Each row is followed by its group and then its class within the group.
[  2   9  -4   2  -9  11 -12 -13   2  21 -31  30  12  -8   0  -7   5   7
  47   3  -5  11   0  -7  16   3 -10   6  -7 -11  -7  -3 -35   3 -63 -12
 -10]
JQ > QS
[ -2  -2 -11  -6  -4   3  -6 -13  17  14  -6  17  14  -2 -15 -47   4  -1
  11  -4  -5   4   8 -24  13   6 -15   5  -2  -4  14  -6 -10  20 -26 -13
 -18]
JQ > LT
[  2   3  -4   1  -1  -2  -5 -11   1  13 -18  15   9   4  -8 -12   8   2
  22   1 -24  -6  -1 -12  21   2  17  -2  -9   5  12  -9 -10  10  -7  -9
 -10]
DP > TB
[  1  -3  -6   4  -5   3   1 -10   6  13  -3   4   7   3 -21 -76  -1  -4
  15  -3  10  -4   7 -20   1   5 -10   3   1 -16   7  -7   9  18  -2 -13
  -6]
HJ > LQ
[ -3  12  -5  -1  -5   6  -5 -26   7   9 -16  26   9  -7  -5   1   8   4
  30   8 -10   3   2 -10  17   4  18   7  -4   1   7  -5 -30   2 -37  -1
 -20]
Th > Nz
[  1   3  -5  10 -12   1   5  -6   8   2  -3   7  -8  -1 -12   9   0   4
  17   3   3   2  10  -2   8  -5  13   5  -2   3   4   2 -11  11 -19  -4
  -7]
Th > MH
[ -6   1  -2   4  -2  -2 -11  -6  -4  13  -7  24   7   1  13 -11   1  -3
  25   4   7   2   6 -15   9   3 -26   2   0 -10  -7  -2  -8  17 -37 -15
  -4]
JQ > QS
[  1   5  -7  -1  -8   9 -14 -25  16  32 -40  38  28  -1 -29 -59   6   2
  44   2 -24   8   4 -23  28  15 -25   8  -7  -7  22 -13 -18  29 -37 -23
 -23]
JQ > BC
[ -9  11  -4  -4  -3  -8  -7  -5   6  22 -20  29  22   0  -6   4   2  14
  11  -3 -49   3  -7 -18  32  -1   4  -2 -15   1  -4  -5 -33   0 -29 -14
  -9]
DP > TB
[  1   0  -3   2  -9   9  -7 -15  -3  20 -33  23  11  -2 -11 -59   4   4
  44   3 -12  -3  -5 -17  14   4   8   2  -9 -10   0 -11 -24   5 -25 -16
 -10]
HJ > LQ
[  4   7  -8   7  -7  -6   1 -10   6   9 -11  20  -4  -2 -20  10   3   0
  25   6 -16   1  -1 -11  23   1   3   3  -2   1  13   0  -5  24 -27 -15
 -11]
Th > HH
[  4   3 -12   3  -6  -7   3 -13  18   9   2  16  -6   4 -34 -46   1  -1
  19   0  -8  -4   3 -27  20   1  16   3  -2  -2  20  -7  -5  30 -17 -19
 -19]
Th > HH
[ -3  -2  -8  -2  -5  -3  -3  -9   9  10   2  19  18   2 -10 -51   2   1
   7  -5  -9   1   7 -29  13   5 -17   1  -1  -9   3  -4  -9  18 -25 -13
 -15]
JQ > QS
[ -3  -1  -3   0  -4  10  -4 -15   3  12  -7  10   6 -13 -13 -76  -3  -4
  33   0  22  -6   1 -17  -3   4  22   5  -2 -10   1 -11 -17  -2 -20 -10
 -14]
HJ > DS
[ -6   3  -7  -4  -2   6 -13  -6   4  19 -17  28  24  -2   5 -18   3   1
  19  -1  -8   1   7 -15  16   8 -39   5  -4  -9   1  -4 -17  14 -48 -14
 -11]
JQ > LT
[  0   8  -7  -3  -6  13 -13  -9  11  13 -25  25  13  -9  -6  20   9   9
  26   1 -11  16   7 -14  14   8 -25  12  -2   2   4  -2 -24   7 -47  -3
 -11]
JQ > BC
[  1  -3  -9   3 -10   8  -3 -12  12  16 -12  19   6  -1 -24 -50   5   3
  26  -1  -9   9   7 -21   5   6 -18  10  -1 -14   0  -4 -13  16 -32 -12
  -2]
JQ > BC
[  0   4  -4   3 -12  17 -11 -17   0  21 -28  24   8  -8  -6 -75   4   1
  59   2   8  -3  -3 -20  13   8  30   9 -10 -11   2 -11 -34  -3 -44 -13
 -12]
HJ > HC
[  0  10   0   0  -1  -4  -1 -11   1  12 -19  21  10   3  -4  -3   1   4
  24   1 -32  -5 -11 -11  29  -3  16  -8 -11   6  19  -7 -15   6  -8 -12
 -11]
DP > TB
[  4   5  -5   5  -4 -14  -1 -13  12   9  -2  26   8   3 -15 -17   6   0
  22  -1 -17  -1   2 -29  13   0  11   1  -4  -1   8  -3 -19  34 -39 -16
 -18]
Th > HH
[ -1   7  -1  -2  -4  11  -1 -15   2  18 -17  16  12   1  -9 -39   1   4
  36  -1   0  -7  -5 -13   8   4  34   3  -6   0   8 -12 -23  -7 -14  -9
 -11]
HJ > DS
[  1   4  -1   1  -5  11 -11  -9  -3  12 -22  17  10  -3   8 -35   1   2
  36   3  -1   0  -4 -11   5   3   2   5 -13 -10  -6  -4 -22  -4 -26  -8
  -4]
HJ > DS
[ -6  -2  -9  -5  -6   5  -3 -16  14  15 -11  25  15  -1  -8 -55   4   0
  22  -5   4   2  10 -21   9   9 -10   7   2  -7  14  -5 -16  14 -30 -12
 -20]
JQ > LT
[ -3   3  -1   1  -5   8  -9 -10  -6  17 -16  21  10  -4   5 -68   0   2
  34   0   1  -2  -2 -23   4   5  11   2  -6 -17  -9  -4 -28  -4 -30 -13
  -8]
HJ > HC
[  1  -4  -9  -2  -6   0  -3  -7  11  18  -7  13  15  -1 -18 -37   4   2
   4  -4  -7   7   7 -16  10   2 -34   6  -2  -9   4  -5  -2  19 -19 -10
  -8]
JQ > QS
[  0  -5  -9  -6  -6  -3  -5  -4  12   7  -1  16  18   2 -13 -26   7   2
  -5  -4 -12   4   6 -17  13  30 -25   2  -2   0   4  -8  -8  18 -14 -12
 -13]
JQ > LT
[  6  -3 -10   1  -8   0   5 -11  10  10  -2  12  -2   0 -35 -39   2   1
  16   1  -3   5   4 -16   9   4   7   8  -1  -6  23  -6  -5  17 -15  -9
 -16]
Th > Nz
[  1   9  -7  -4  -3   3   2 -12  16  11 -16  23  14  -3 -22  15   3   8
   9  -2 -31   6  -3  -7  24  -2   2   2  -3  11  17  -8 -20  11 -20 -12
 -17]
Th > Nz
[ -2  10  -1  -3  -6  -2  -5  -3   0  11 -12  20   8  -3  -1 -22   1   9
  21   1 -23  -6 -10 -10  18   4  47  -3 -12   2  -6  -7 -34 -14 -21 -11
 -11]
DP > TB
[  1   1  -6  -1  -6   6  -4  -9  11  21 -20  13  17  -1 -16 -36   3   3
  18  -3 -15   5   3 -14  16  10 -19   1  -2  -6   8  -8  -5  18 -16 -12
  -8]
JQ > BC
[ -1  14  -3   0  -4  -6  -4 -13   2  16 -17  28  12   1  -7   0   1   7
  37   2 -27  -1  -9 -16  27  -2  27   2 -11   0   4  -5 -30   6 -39 -13
 -15]
DP > CT
[ -4   7  -1  -1  -5   8 -13 -18   8  22 -22  47  24  -2   6 -15   8   3
  45  -2 -15   5   3 -24  27   7 -18   2  -7  -3   9 -10 -32  23 -58 -17
 -20]
JQ > LT
[ -6  13 -11  -2 -12   4  -7 -23  18  13 -14  34  10  -7 -22 -55   5   7
  47  -4  -6  -1  -2 -27  23   6  54  12  -9   0   7 -11 -63  -1 -58 -16
 -28]
Th > MH
